arr = [-60 -27  10   3  40 -15  36  23 -12]
arr[-9] -> -60
arr[7] -> 23
arr[-1] -> -12
arr[2] -> 10

a =
-21   39   24   21  -49  -56   -9  -54   -3   20   40  -23   27  -11   -1
  1    9    5    2  -28  -11   -8  -16   -6    4   13   -6    1    1    8
 -4    7    4   11  -10  -26    7  -18   -1   -2   11   -3    3    0   -2
-11    8    6   -1  -25  -20   -5  -28   -9    2    7    0    4    4   11
-17   17    6   -1  -40  -23  -15  -36  -18   16   19   -5    1   -3    0
a[0][0]	-21
a[-2][-1]	11
a[1][-9]	-8
a[0][-10]	-56
a[-4][-14]	9
a[-1]	[-17, 17, 6, -1, -40, -23, -15, -36, -18, 16, 19, -5, 1, -3, 0]
a[2][13]	0
a[1][12]	1
a[3][-4]	0
a[-3][-10]	-26
a[2][-15]	-4
a[-3][4]	-10
a[3][-12]	-1
a[-3]	[-4, 7, 4, 11, -10, -26, 7, -18, -1, -2, 11, -3, 3, 0, -2]
a[3][10]	7
a[2][14]	-2
a[:, -13]	[24, 5, 4, 6, 6]
a[-1][6]	-15
a[0]	[-21, 39, 24, 21, -49, -56, -9, -54, -3, 20, 40, -23, 27, -11, -1]
a[-2][1]	8
a[3]	[-11, 8, 6, -1, -25, -20, -5, -28, -9, 2, 7, 0, 4, 4, 11]
a[1][10]	13
a[:, 9]	[20, 4, -2, 2, 16]
a[4][14]	0
a[:, -11]	[-49, -28, -10, -25, -40]
a[-4][-8]	-16
a[-5][14]	-1
a[0][8]	-3
a[2][-5]	11

A = [17 19 99 34 18 44 17 20 22 25 13 56 20 48 29  5]
A[0] = 17
A[-6] = 13
A[-13] = 34
A[-3] = 48
A[8] = 22
A[1] = 19

X =
[[-20  13 -20  14 -22 -22 -22  13  -6  12  -9 -22]
 [ -8 -22  -9 -24  -6  -6  -6 -24  16 -26  23  -6]
 [ -5 -29  -6 -29  -2  -3  -3 -35  27 -35  23  -2]
 [-13  -8 -13  -2 -13 -13 -13  -8  10  -9   4 -13]
 [-18   7 -18  13 -19 -20 -20   8  -1  10  -5 -19]
 [  4 -58   1 -58  10   9   9 -62  43 -68  45   9]
 [-25  28 -24  31 -28 -27 -28  27 -14  34 -18 -27]
 [  4 -58   1 -61  10   8   9 -62  40 -66  50   9]
 [-11 -15 -12 -17  -9 -10 -10 -16  10 -19  16 -10]
 [-10 -16 -11 -20  -8  -9  -9 -19  13 -21  16  -9]
 [-23  21 -22  26 -26 -26 -26  24 -14  28 -11 -25]
 [-11 -16 -12 -17  -9 -10  -9 -17  13 -22  13  -9]
 [-10 -15 -11 -14  -8  -9  -9 -19  16 -17  14  -9]
 [  4 -59   1 -64  10   8   9 -61  39 -73  47   9]
 [ -3 -37  -5 -41   1   0   0 -40  26 -45  32   0]
 [ -8 -22  -9 -24  -5  -6  -6 -26  19 -27  20  -6]]
X[0,0]: -20
X[:, 7]: [13, -24, -35, -8, 8, -62, 27, -62, -16, -19, 24, -17, -19, -61, -40, -26]
X[11,11]: -9
X[0,10]: -9
X[12,4]: -8
X[4,11]: -19
X[:, 9]: [12, -26, -35, -9, 10, -68, 34, -66, -19, -21, 28, -22, -17, -73, -45, -27]
X[10]: [-23, 21, -22, 26, -26, -26, -26, 24, -14, 28, -11, -25]
X[:, 10]: [-9, 23, 23, 4, -5, 45, -18, 50, 16, 16, -11, 13, 14, 47, 32, 20]
X[6,4]: -28
X[3,9]: -9
X[4,4]: -19
X[2,7]: -35
X[8,2]: -12
X[6,1]: 28
X[5]: [4, -58, 1, -58, 10, 9, 9, -62, 43, -68, 45, 9]
X[15,5]: -6
X[14,5]: 0
X[9]: [-10, -16, -11, -20, -8, -9, -9, -19, 13, -21, 16, -9]
X[:, 0]: [-20, -8, -5, -13, -18, 4, -25, 4, -11, -10, -23, -11, -10, 4, -3, -8]
X[:, 8]: [-6, 16, 27, 10, -1, 43, -14, 40, 10, 13, -14, 13, 16, 39, 26, 19]
X[5,1]: -58
X[15,10]: 20
X[0,3]: 14
X[10,0]: -23
X[1,1]: -22
X[12,3]: -14
X[4,8]: -1
X[11,10]: 13
X[10,11]: -25
X[0,7]: 13
X[:, 4]: [-22, -6, -2, -13, -19, 10, -28, 10, -9, -8, -26, -9, -8, 10, 1, -5]
X[14,0]: -3
X[9,4]: -8
X[10,3]: 26
X[6,9]: 34

x =
array([[ 76, -31, -20,   1, -51,  -7, -26,  11, -32,  -4,  -4,   2],
       [ -4, -56,  41,   2,  36,  52,  30,  23,  42,   0,  12,  34]])
x[-2,-12] => 76
x[-1] => [-4, -56, 41, 2, 36, 52, 30, 23, 42, 0, 12, 34]
x[-1,6] => 30
x[-2] => [76, -31, -20, 1, -51, -7, -26, 11, -32, -4, -4, 2]
x[-2,-8] => -51
x[-2,11] => 2
x[1,10] => 12
x[-2,-10] => -20
x[:, 10] => [-4, 12]
x[0,6] => -26
x[:, -11] => [-31, -56]
x[-1,9] => 0
